Below is a small trained network, with its code and all its weights. Each question gives an input and a class and asks what happens when units are switched off, that is, made to give their printed mean instead of their output.

import numpy as np


def w(rows, s, z=0):
    codes = np.array(rows[::2]) - 128.0
    scale = np.full(codes.shape[1], s)
    scale[-1] = z or s
    return codes * scale


def f(y):
    return y / 2 * (1 + np.tanh(0.7978845608 * (y + 0.044715 * y**3)))


def log_softmax(a):
    a = a - a.max(-1, keepdims=True)
    return a - np.log(np.exp(a).sum(-1, keepdims=True))


def net(x, mask):
    res = np.array(x, float).reshape(1, 6) / 4 @ E
    y = f(res @ A[0][:, :-1].T + A[0][:, -1])
    res = res + np.where(mask, y, B[0][:, -1]) @ B[0][:, :-1]
    return log_softmax(res[-1] @ U[:, :-1].T + U[:, -1])


A, B = {}, {}
E = w([
[126,102,149,167,101,209,164,115,163,65,191],'x0',
[125,127,128,120,128,122,133,119,129,121,121],'x1',
[178,167,149,110,94,70,152,118,178,146,161],'x2',
[95,150,104,164,56,98,77,145,150,113,126],'x3',
[131,8,126,146,98,95,111,81,100,168,156],'x4',
[132,168,99,89,152,122,80,103,112,97,188],'x5',
],0.011)
A[0] = w([
[67,144,123,173,163,202,63,148,31,116,57,21],'neuron 0',
[147,121,32,119,163,53,105,142,91,255,87,36],'neuron 1',
[232,199,193,108,84,51,162,128,212,187,184,12],'neuron 2',
[141,138,151,129,160,119,21,53,83,136,233,255],'neuron 3',
[192,165,180,108,228,154,225,120,48,164,124,133],'neuron 4',
[39,181,66,189,60,91,67,146,176,120,89,186],'neuron 5',
[132,211,51,44,179,135,45,111,97,131,206,69],'neuron 6',
[75,98,182,208,134,112,189,162,215,227,10,122],'neuron 7',
[158,241,126,97,174,134,149,248,151,17,70,19],'neuron 8',
[131,177,89,86,184,63,91,162,104,197,31,4],'neuron 9',
[70,157,132,191,74,68,54,166,162,68,110,25],'neuron 10',
],0.006,0.002)
B[0] = w([
[58,102,196,160,196,112,43,75,114,113,94,196],'neuron 0',
[145,86,49,190,136,182,169,105,195,73,135,230],'neuron 1',
[26,101,246,132,217,155,45,12,79,63,109,253],'neuron 2',
[163,75,116,77,97,117,158,169,134,92,84,216],'neuron 3',
[121,164,58,84,56,191,119,57,71,193,155,230],'neuron 4',
[104,121,68,105,122,173,155,107,87,171,99,230],'neuron 5',
[148,117,145,71,77,168,110,188,140,87,104,211],'neuron 6',
[152,112,163,28,62,174,78,190,151,78,80,230],'neuron 7',
[188,2,117,222,61,33,160,128,36,124,131,245],'neuron 8',
[110,86,93,194,170,217,165,131,198,97,193,223],'neuron 9',
[95,198,110,95,70,187,169,95,85,185,182,192],'neuron 10',
],0.0074,0.0063)
U = w([
[54,118,203,154,208,111,35,76,111,104,113,90],'0',
[135,118,124,131,131,121,148,133,135,127,128,248],'1',
[149,115,96,205,149,178,200,133,237,79,186,106],'2',
[198,56,122,177,97,38,146,136,67,155,123,101],'3',
[169,124,148,29,103,141,105,213,156,100,83,80],'4',
[114,170,90,92,106,158,147,83,85,253,152,92],'5',
[158,195,136,121,187,59,120,189,160,196,137,144],'6',
[149,235,147,168,215,25,119,222,213,242,166,26],'7',
],0.011)

Each question gives the input, the list of numbers given to net, and the class t.
The units are the neurons (one row each of A and B). Each row of codes is followed by its name. A weight is (code - 128) times the scale printed after its matrix; where a second scale follows, it is the last column's (A, B and U).
mask holds one flag per neuron, in row order. A switched-off neuron (its flag False) gives its mean, the last column of its row in B, instead of its output. The means were averaged over made-up inputs and are rounded, as every weight is.
A unit's drop is (log p(t) with every unit on - log p(t) with that unit switched off) / (log p(t) with every unit on - log p(t) with every unit switched off).
The circuit of an input: a set's keep is (log p(t) with only the set's units on - log p(t) with every unit switched off) / (log p(t) with every unit on - log p(t) with every unit switched off). Starting from all 11 units, units are removed one at a time, each time the one whose removal leaves the highest keep (on an exact tie, the one counted first), for as long as the keep stays at least 0.8.
units of the circuit, in order: the units of the circuit, biggest drop first
most important unit: the unit with the biggest drop
k most important neurons: the k neurons with the biggest drops, biggest first
input [7,6,-1,-8,5,6], class 5: most important unit => neuron 4
input [-3,2,6,1,-1,5], class 0: 2 most important neurons => (neuron 2; neuron 7)
input [2,3,-6,-6,-6,-8], class 4: 2 most important neurons => (neuron 7; neuron 2)
input [4,5,-3,8,-2,-1], class 5: units of the circuit, in order => (neuron 10; neuron 5)
input [-2,6,5,7,-4,-2], class 5: 3 most important neurons => (neuron 10; neuron 5; neuron 0)
input [-7,-5,4,4,0,7], class 2: units of the circuit, in order => (neuron 9; neuron 1)
input [0,0,4,-1,0,6], class 4: units of the circuit, in order => (neuron 6; neuron 3)
input [-1,3,1,-8,3,5], class 5: 3 most important neurons => (neuron 4; neuron 7; neuron 8)
input [1,-5,7,6,-1,7], class 0: 4 most important neurons => (neuron 2; neuron 7; neuron 4; neuron 1)
input [-8,-4,1,-8,5,1], class 2: 2 most important neurons => (neuron 1; neuron 9)
input [5,3,-2,6,3,4], class 5: units of the circuit, in order => (neuron 10; neuron 1; neuron 5)
input [4,-1,7,2,-3,8], class 4: 4 most important neurons => (neuron 6; neuron 3; neuron 0; neuron 9)
input [6,0,5,0,-4,-7], class 4: 4 most important neurons => (neuron 7; neuron 9; neuron 1; neuron 0)
input [-8,-4,-5,-1,-4,-3], class 2: most important unit => neuron 9
input [6,-3,4,8,6,-6], class 5: units of the circuit, in order => (neuron 10; neuron 5; neuron 1)
input [-8,-4,0,4,6,2], class 2: units of the circuit, in order => (neuron 1; neuron 9)
input [-1,6,5,8,5,-2], class 5: 3 most important neurons => (neuron 10; neuron 5; neuron 8)
input [2,0,-2,-3,-3,-5], class 4: units of the circuit, in order => (neuron 7; neuron 9)
input [0,6,-5,2,-7,1], class 3: 2 most important neurons => (neuron 8; neuron 2)
input [-6,2,0,7,-3,5], class 5: units of the circuit, in order => (neuron 10)
